[-24 -15  18   2  -2  11  25   0   4   1  -3   2 -30   6  -8  14 -10   7
  -3   9 -16   6 -17 -12   2   6  11  -3   3   5  -5   2  -7   0  -7  10
   2   3   9  -5  -6  -4   4  37  12  24   9  -5   3   3  -3   9  25  14
   5   4 -10  -4] : [71]
[  9   5  -7  -5  37  -4  -4   7  -8   1  -4 -22 -15 -16   9  28  22 -17
   0  -9   0  -3  12 -21 -15  16  -9  -2 -12  -5   4 -13  -5  -7  16   0
  14   7   1  22  -5   5   0   6  -6  17  32   5   2 -23 -13 -33  19   7
 -11   9  -1   4] : [79]
[  7   4  -7  13  -4  -8 -20   2 -13   7  -3  14 -11   8  -2  -9   1   1
   7  -4   6  -3 -12  29  -6  12  13   2 -11  -9   0  45 -17  -7  -2  12
 -15  -9  14  -9  -1   7   1 -34  -4  -5   0  -7  -6  15   0  -8  -6  17
 -13 -17  -7   0] : [71]
[  7 -12  -4 -19  22  29 -28  -5 -14  17   0 -27   5  -7  -1 -19 -20 -10
 -14   3   6  -4   6  19   1 -21   4   0   8  11 -12  24  35 -11 -33   5
  -3  13  -2  38 -19   1   4  32  17   1  11   5   1   1  -3   6   0  -5
  15  12  -3  -4] : [71]
[ -3  26 -22  10 -11  18 -49  11   7  16  10  -3   8  31  16  -8 -17   3
   7  20  -4  -2 -32   9  18  10 -17  -7  23   2 -10 -17   2   1  11  24
   9  12 -21  63  19  18  -2 -13  25 -18 -20   6   2 -10  33  -9 -27   3
 -19  -6  -6 -13] : [71]
[  0 -15   5 -11 -27  10  -4   0   0   1 -27  14  -2  19 -24 -19 -14   8
 -16   5  -8  28 -16   5  -2  -3  20  -6   6  16  -5   8 -11 -10 -12   8
 -33  -5   9 -49  -5   9   0 -23   1 -21  -3  -1   7  14  -5  38  -4  10
   9  -2 -11   1] : [71]
[ 10 -11 -21  -5   5  33 -35  -7 -17  16   0 -14   5  -7  -7 -24 -22  -9
 -14  11  -4  -3   4  25   1  -9  -5   0   9  15   2   8  42 -14 -42   5
  -9  16 -12  32 -11   5   8  32  13  -6  15   6  -6   1   1  22  -3   9
  10  15   2  -6] : [71]
[  9 -11 -22  -9  -5  12 -24 -11   4  14   5 -36  -4 -16  13 -17  -9 -19
   9   5  11 -17   7  13   7  -1 -10  11   2  -5 -15  11  36  -6 -18   4
  10   5 -10  52 -22   4   1  28   5   7  31  -1  -9  -6  -4 -26  20   6
  18   5  -7  -2] : [71]
[  6 -11 -18 -25  12  30 -32 -10 -10  15  -1 -32   5  -1  -1 -32 -21  -7
 -11   7  -4   3  -6  13   6 -15  -4   1  19  11  -3  15  33 -10 -36   1
   9  15  -2  29 -17   6   1  20  13  -8  13   4   2  -1   7  22   0   6
  19  15  -7  -6] : [71]
[ 15  26 -54  -1  49   9   9 -20 -26  -8  10   5   1   4   4  19  12  16
  -4  -5  10  44  14 -19 -15 -33  -3 -10  18  -7 -46  19 -11  -6 -33 -13
 -26 -28 -19   7  -3  -9  24  22  13  -5  24   5 -14 -35  -4   7  14  24
 -39  25  11 -10] : [71]
[  0  -1   4   4  51 -12  21  -5   5   4   1  -7 -17 -15  -5  -9  -4   7
  13 -10  -6  -1   3   8   3 -16   0   8   1  24 -28 -21  -8  -7  -5   3
   3   5   7  20 -10   8  -9  -5 -16   0  -3  -8  12   5  -3   8   5  -2
 -18 -19  -8  11] : [79]
[  2 -14 -11 -16   1  20 -24  -8 -11  19  -4 -33  10   0   3 -20 -16 -12
 -10  10  -1  -5   1  22   9 -27   3   9  10   8  -7  12  35 -10 -35   0
   0  13  -3  28 -14   1   1  33  18   6  19   8  -4  -1  -9  -7   6 -10
  22  17  -1  -3] : [71]
[  9  30 -57   5  62   1   2 -19 -22   1  15   4  -6   8  14  15  17  11
  -3  -7  13  32  16 -18 -19 -22  -4 -16  21 -12 -46  29  -3   0 -13  -7
  -9 -30 -16  19 -12  -7  30  13  15   1  18   5 -10 -43  -6  -7  21  20
 -33  27   6 -11] : [71]
[ 10  -7 -31 -10  11  29 -29 -12  -1  17  17 -12 -23 -20   8 -11 -33 -20
  20   8  20 -20   2   0   5  12 -27   9   5  -1  -7   3  30 -13 -22  15
   8  20 -12  51 -11  13   6   9   9   7  23  -1  -1  -6   7 -11  20  10
  22  -1 -13  -1] : [71]
[ 15  32 -57  -1  56   4   1 -19 -22  -5  17  13 -13   2  14  19   9  11
   1  -5  21  38  13 -15 -11 -25  -9  -9  14  -9 -52  27 -15  -5 -21 -12
  -4 -27 -18  23 -10  -6  27  16   8  13  28   5 -15 -33  -6 -19  21  25
 -31  18   7 -10] : [71]
[-13  15  -7   0 -23  29 -53  14   1  12  -9 -28  26  25   1 -14  -6   6
 -24  16 -30  23 -19  22  20   5  -8 -11  36   8  19 -32   1  -4   8   8
  -6   0 -27  37  34  21 -12   1  14 -53 -19  18  -4   9  27  17 -43  24
 -14   7 -10 -11] : [71]
[ 12  32 -58  -3  58  10   0 -21 -26 -10  18   9 -11   4   8  19   9  13
   1  -4  18  47  14 -15 -19 -34  -3 -13  24 -12 -57  25 -13  -4 -23  -8
  -9 -17 -17  13  -6  -8  31  20  10  -2  21   2 -14 -32   4   4  15  26
 -39  25   7 -12] : [71]
[ -8 -17  15  -9  14   4  26   1  -2   3   2  11 -16  -7  -6  24  -6   9
   7   3 -12   1 -12   2   3  12  -2 -11   0  10 -10   6   0   7 -16  10
 -14  -5   9  -8  -8  -2  -2  45  14  12   5   3  19  -6   0 -11  10   5
  12 -14  -6  -3] : [71]
[-15  16 -20  -5 -16  28 -57  14   5  13   0 -19   7  20   3 -17 -16   5
  -8  13 -27  14 -24  15  23   9 -10  -9  33   0  11 -40  -8  -3  11   5
  -9  -2 -32  56  31  19 -10  -2  16 -39 -21   9  -2   8  44 -17 -37  24
 -16  10 -14  -8] : [71]
[-11  13 -13   0  -5  11 -53  11  12  13  -5 -18  15  12  15  -3 -13  -3
 -12  17 -10  -2 -22  14  21   8 -15 -12  24   9  23 -25  -8 -11  18  13
   3  -1 -38  63  32  22 -14  -3  14 -24 -24   8  -9   6  20 -18 -29   8
 -20  -4 -12  -4] : [71]
[  7  -9 -24  -7   6  20 -20  -9  -8  14   4 -22  -5 -13  -2 -18 -15 -17
  -4   5   8  -8   1  11   5 -11  -7   9   6   0  -8  11  54  -8 -35   2
   6   5 -16  35 -13   5   2  22  14   1  20   6   0  -3   0  -9  14   8
  15   5  -3  -4] : [71]
[ -9 -13 -19   4 -10 -19  16   5   2   5  -4  13 -11   5  -7  11 -14  -1
  -1   8   6  -1 -10  10  -2  19   9  -4  -6   2 -10   2 -21  -5   6   4
 -18  -9   6  -1 -12  -6   8  13   6  16  -3  -1   9  23 -16  18  35 -11
  11  -2 -13   4] : [71]
[  1  -6   4 -22  23   1  14   3 -12  -4 -22 -17 -10  -3   3  17  26  -2
 -13   0 -20  19   3  -9 -21  -5   5   8   7  19  19 -12   3 -14   6  -5
   5   8  -2 -23   0   8   5  12  -2   3  28   6  -9 -33 -16  13  11  -5
 -13   1  17   4] : [79]
[ -9   8 -18  -3  51  11  -2   2 -13  10  19  11 -23  -9  -7  27 -18   5
  20  -3  -4 -10  -8  24  -3  15   2  -9   7  -3  -8  32  -9   2 -15  13
  15   0  18 -16   5  14   4  10   9   9  -5  -2   0 -17   3   4  -4  24
  -4 -15  -9  -5] : [71]
[ -1  12 -10  -2  27  20  26   6  21 -16  -1 -14 -12   0   4   5  16  -9
  15   0   9 -13  -3  -3 -13  -1 -21  -3   7  -8   8  -2 -14   6   4  -2
  23   2   9  -1   0   4  -3 -24  12  11  21  -1  19  12   8  11   2  33
  -8 -23  -6  -1] : [79]
[  7 -20  -4   5 -14 -13  -7   9   9   5 -11   9  -8   5  -6 -11   6   2
   0   3  -3  11  -8   5   2  20  11   4  -9  -4  -6   6 -25  -3  11  16
 -33   1   3 -24  -5  -5   7 -18   4  -3  -6  -4   5  27  -7  19   7  -7
   8 -10 -13  -2] : [71]
[ -1  -5  -7 -26 -26   6   9   5  -6  -5  -4 -11 -12   0  16   6  14  -8
  10  -5   6   3 -10  14 -20   9 -15 -13  -1 -13  23  -1 -17 -12  -9   2
  12  -8   6 -11  -2   3  -6  -9  -6  -5   1  -8   3 -12  19 -14  14   0
  -2   3  -2   1] : [79]
